Below is a small trained network, with its code and all its weights. Each question gives an input and a class and asks what happens when units are switched off, that is, made to give their printed mean instead of their output.

import numpy as np


def w(rows, s, z=0):
    codes = np.array(rows[::2]) - 128.0
    scale = np.full(codes.shape[1], s)
    scale[-1] = z or s
    return codes * scale


def f(y):
    return np.maximum(y, 0)


def log_softmax(a):
    a = a - a.max(-1, keepdims=True)
    return a - np.log(np.exp(a).sum(-1, keepdims=True))


def net(x, mask):
    res = np.array(x, float).reshape(1, 2) / 4 @ E
    y = f(res @ A[0][:, :-1].T + A[0][:, -1])
    res = res + np.where(mask, y, B[0][:, -1]) @ B[0][:, :-1]
    return log_softmax(res[-1] @ U[:, :-1].T + U[:, -1])


A, B = {}, {}
E = w([
[89,127,1,200,117,54],'x0',
[199,179,86,183,185,214],'x1',
],0.0095)
A[0] = w([
[81,36,187,85,39,26,156],'N1',
[103,82,121,117,119,141,249],'N2',
[54,143,25,204,134,65,102],'N3',
[110,129,25,228,108,53,93],'N4',
[146,141,121,167,174,154,219],'N5',
[133,141,144,145,125,113,119],'N6',
[191,120,223,47,154,213,111],'N7',
[188,139,244,84,137,162,102],'N8',
[186,153,113,160,169,168,157],'N9',
[146,122,196,59,124,188,101],'N10',
[20,60,168,46,26,71,103],'N11',
[175,172,100,195,208,229,97],'N12',
[149,101,231,40,151,173,96],'N13',
[89,86,2,226,108,71,106],'N14',
[81,48,192,97,63,38,81],'N15',
[39,57,180,67,12,79,87],'N16',
[147,74,181,101,140,179,105],'N17',
[237,214,102,211,254,212,73],'N18',
[189,128,252,76,125,172,103],'N19',
],0.007,0.011)
B[0] = w([
[129,128,94,147,193,113,230],'N1',
[13,17,130,4,150,255,249],'N2',
[89,169,161,139,70,151,194],'N3',
[86,204,185,156,51,158,192],'N4',
[58,64,112,47,177,199,220],'N5',
[140,123,125,121,138,133,128],'N6',
[99,168,158,142,103,151,215],'N7',
[100,186,154,147,76,136,195],'N8',
[114,138,95,128,168,104,187],'N9',
[133,176,157,154,45,152,180],'N10',
[165,168,58,169,186,77,206],'N11',
[176,164,60,195,186,71,190],'N12',
[101,160,136,163,78,140,196],'N13',
[81,190,173,136,34,159,205],'N14',
[165,172,53,185,160,51,181],'N15',
[178,182,55,194,182,62,194],'N16',
[131,137,124,142,67,132,163],'N17',
[191,172,51,245,179,26,207],'N18',
[107,178,153,141,76,149,204],'N19',
],0.0093,0.011)
U = w([
[114,172,153,140,7,144,99],'0',
[156,150,97,166,211,90,84],'1',
[102,64,136,38,163,174,253],'2',
[178,96,150,129,101,107,84],'3',
[176,107,144,128,99,105,96],'4',
],0.018,0.0052)

Each question gives the input, the list of numbers given to net, and the class t.
The units are the neurons (one row each of A and B). Each row of codes is followed by its name. A weight is (code - 128) times the scale printed after its matrix; where a second scale follows, it is the last column's (A, B and U).
mask holds one flag per neuron, in row order. A switched-off neuron (its flag False) gives its mean, the last column of its row in B, instead of its output. The means were averaged over made-up inputs and are rounded, as every weight is.
A unit's drop is (log p(t) with every unit on - log p(t) with that unit switched off) / (log p(t) with every unit on - log p(t) with every unit switched off).
top k neurons: the k neurons with the biggest drops, biggest first
drop of u: that unit's drop, to one decimal
input [8,6], class 0: top neuron -> (N14)
input [-3,0], class 2: top 2 neurons -> (N14 N4)
input [6,6], class 0: top 3 neurons -> (N14 N4 N3)
input [-2,4], class 1: top 3 neurons -> (N18 N12 N2)
input [-1,3], class 2: top 2 neurons -> (N16 N11)
input [-3,1], class 2: top 2 neurons -> (N14 N4)
input [0,-3], class 2: top 2 neurons -> (N18 N12)
input [-5,-6], class 1: drop of N16 -> 0.5
input [-4,-5], class 1: drop of N15 -> 0.1
input [-3,-1], class 2: drop of N4 -> 0.1
input [4,3], class 0: drop of N4 -> 0.3
